Here is a tiny trained network, its code and every weight. The questions are about switching its units off for an input and a class, where a switched-off unit gives its printed mean instead of its output.

import numpy as np


def w(rows, s, z=0):
    codes = np.array(rows[::2]) - 128.0
    scale = np.full(codes.shape[1], s)
    scale[-1] = z or s
    return codes * scale


def f(y):
    return y / 2 * (1 + np.tanh(0.7978845608 * (y + 0.044715 * y**3)))


def log_softmax(a):
    a = a - a.max(-1, keepdims=True)
    return a - np.log(np.exp(a).sum(-1, keepdims=True))


def net(x, mask):
    res = np.array(x, float).reshape(1, 8) / 4 @ E
    y = f(res @ A[0][:, :-1].T + A[0][:, -1])
    res = res + np.where(mask, y, B[0][:, -1]) @ B[0][:, :-1]
    return log_softmax(res[-1] @ U[:, :-1].T + U[:, -1])


A, B = {}, {}
E = w([
[163,96,108,154,179,135,110,192,147],'x0',
[136,103,89,171,126,176,135,152,143],'x1',
[105,130,143,127,121,132,117,115,133],'x2',
[142,107,130,171,19,38,151,117,132],'x3',
[118,92,160,94,122,112,146,126,136],'x4',
[118,123,126,116,103,135,145,109,130],'x5',
[2,170,57,82,181,78,151,91,205],'x6',
[214,172,170,105,164,148,148,115,223],'x7',
],0.0099)
A[0] = w([
[138,64,145,208,6,75,42,170,37,118],'neuron 1',
[73,82,153,128,141,172,84,177,105,134],'neuron 2',
[65,100,67,152,150,155,79,102,45,150],'neuron 3',
[238,124,236,125,119,253,63,106,69,176],'neuron 4',
[103,117,64,190,136,27,151,116,129,2],'neuron 5',
[171,164,149,194,48,79,97,124,254,112],'neuron 6',
],0.007,0.003)
B[0] = w([
[215,146,158,194,146,227,82,62,186,232],'neuron 1',
[8,128,136,168,99,170,142,122,110,151],'neuron 2',
[66,95,113,128,101,75,176,159,121,168],'neuron 3',
[56,120,151,124,84,83,183,167,114,248],'neuron 4',
[162,51,179,82,107,107,203,140,104,151],'neuron 5',
[19,171,117,157,175,77,151,191,32,174],'neuron 6',
],0.011,0.013)
U = w([
[148,49,135,162,105,75,126,132,5,206],'0',
[119,145,86,46,82,106,132,239,110,160],'1',
[221,174,116,132,159,175,50,75,254,3],'2',
],0.0088,0.00047)

Each question gives the input, the list of numbers given to net, and the class t.
The units are the neurons (one row each of A and B). Each row of codes is followed by its name. A weight is (code - 128) times the scale printed after its matrix; where a second scale follows, it is the last column's (A, B and U).
mask holds one flag per neuron, in row order. A switched-off neuron (its flag False) gives its mean, the last column of its row in B, instead of its output. The means were averaged over made-up inputs and are rounded, as every weight is.
A unit's drop is (log p(t) with every unit on - log p(t) with that unit switched off) / (log p(t) with every unit on - log p(t) with every unit switched off).
The circuit of an input: a set's keep is (log p(t) with only the set's units on - log p(t) with every unit switched off) / (log p(t) with every unit on - log p(t) with every unit switched off). Starting from all 6 units, units are removed one at a time, each time the one whose removal leaves the highest keep (on an exact tie, the one counted first), for as long as the keep stays at least 0.8.
units of the circuit, in order: the units of the circuit, biggest drop first
top k neurons: the k neurons with the biggest drops, biggest first
drop when u is switched off: that unit's drop, to one decimal
input [0,6,2,-2,-1,8,-4,2], class 1: units of the circuit, in order : [neuron 1; neuron 4]
input [-3,-6,3,2,-4,-2,0,-2], class 2: units of the circuit, in order : [neuron 4; neuron 6]
input [-2,8,5,2,-7,-7,0,-3], class 2: top 2 neurons : [neuron 4; neuron 1]
input [4,-6,5,4,7,-8,0,-1], class 2: units of the circuit, in order : [neuron 4; neuron 3]
input [5,-5,8,-4,-1,-3,-2,2], class 1: units of the circuit, in order : [neuron 1]
input [-8,6,-3,2,2,8,0,-7], class 2: top 2 neurons : [neuron 1; neuron 4]
input [-5,7,-4,-5,-5,-1,-3,5], class 1: top 2 neurons : [neuron 1; neuron 4]
input [-1,1,7,1,0,4,-6,0], class 2: top 4 neurons : [neuron 1; neuron 3; neuron 6; neuron 5]
input [3,-5,7,1,-1,0,-4,-7], class 2: top 2 neurons : [neuron 1; neuron 6]
input [3,-8,6,0,-8,0,-3,2], class 1: top 3 neurons : [neuron 1; neuron 4; neuron 5]
input [7,6,-3,-7,4,6,-7,5], class 1: top 2 neurons : [neuron 4; neuron 1]
input [-6,7,1,0,-1,-2,0,5], class 1: top 2 neurons : [neuron 1; neuron 6]
input [-3,-4,-1,-1,4,-4,-3,5], class 1: drop when neuron 1 is switched off : 0.7
input [5,-1,-3,7,-8,-8,-8,-7], class 2: top neuron : [neuron 1]
input [6,-1,-7,-8,2,1,-1,5], class 1: drop when neuron 4 is switched off : 0.4
input [2,-1,6,2,-8,-7,-8,-5], class 2: drop when neuron 1 is switched off : 1.5
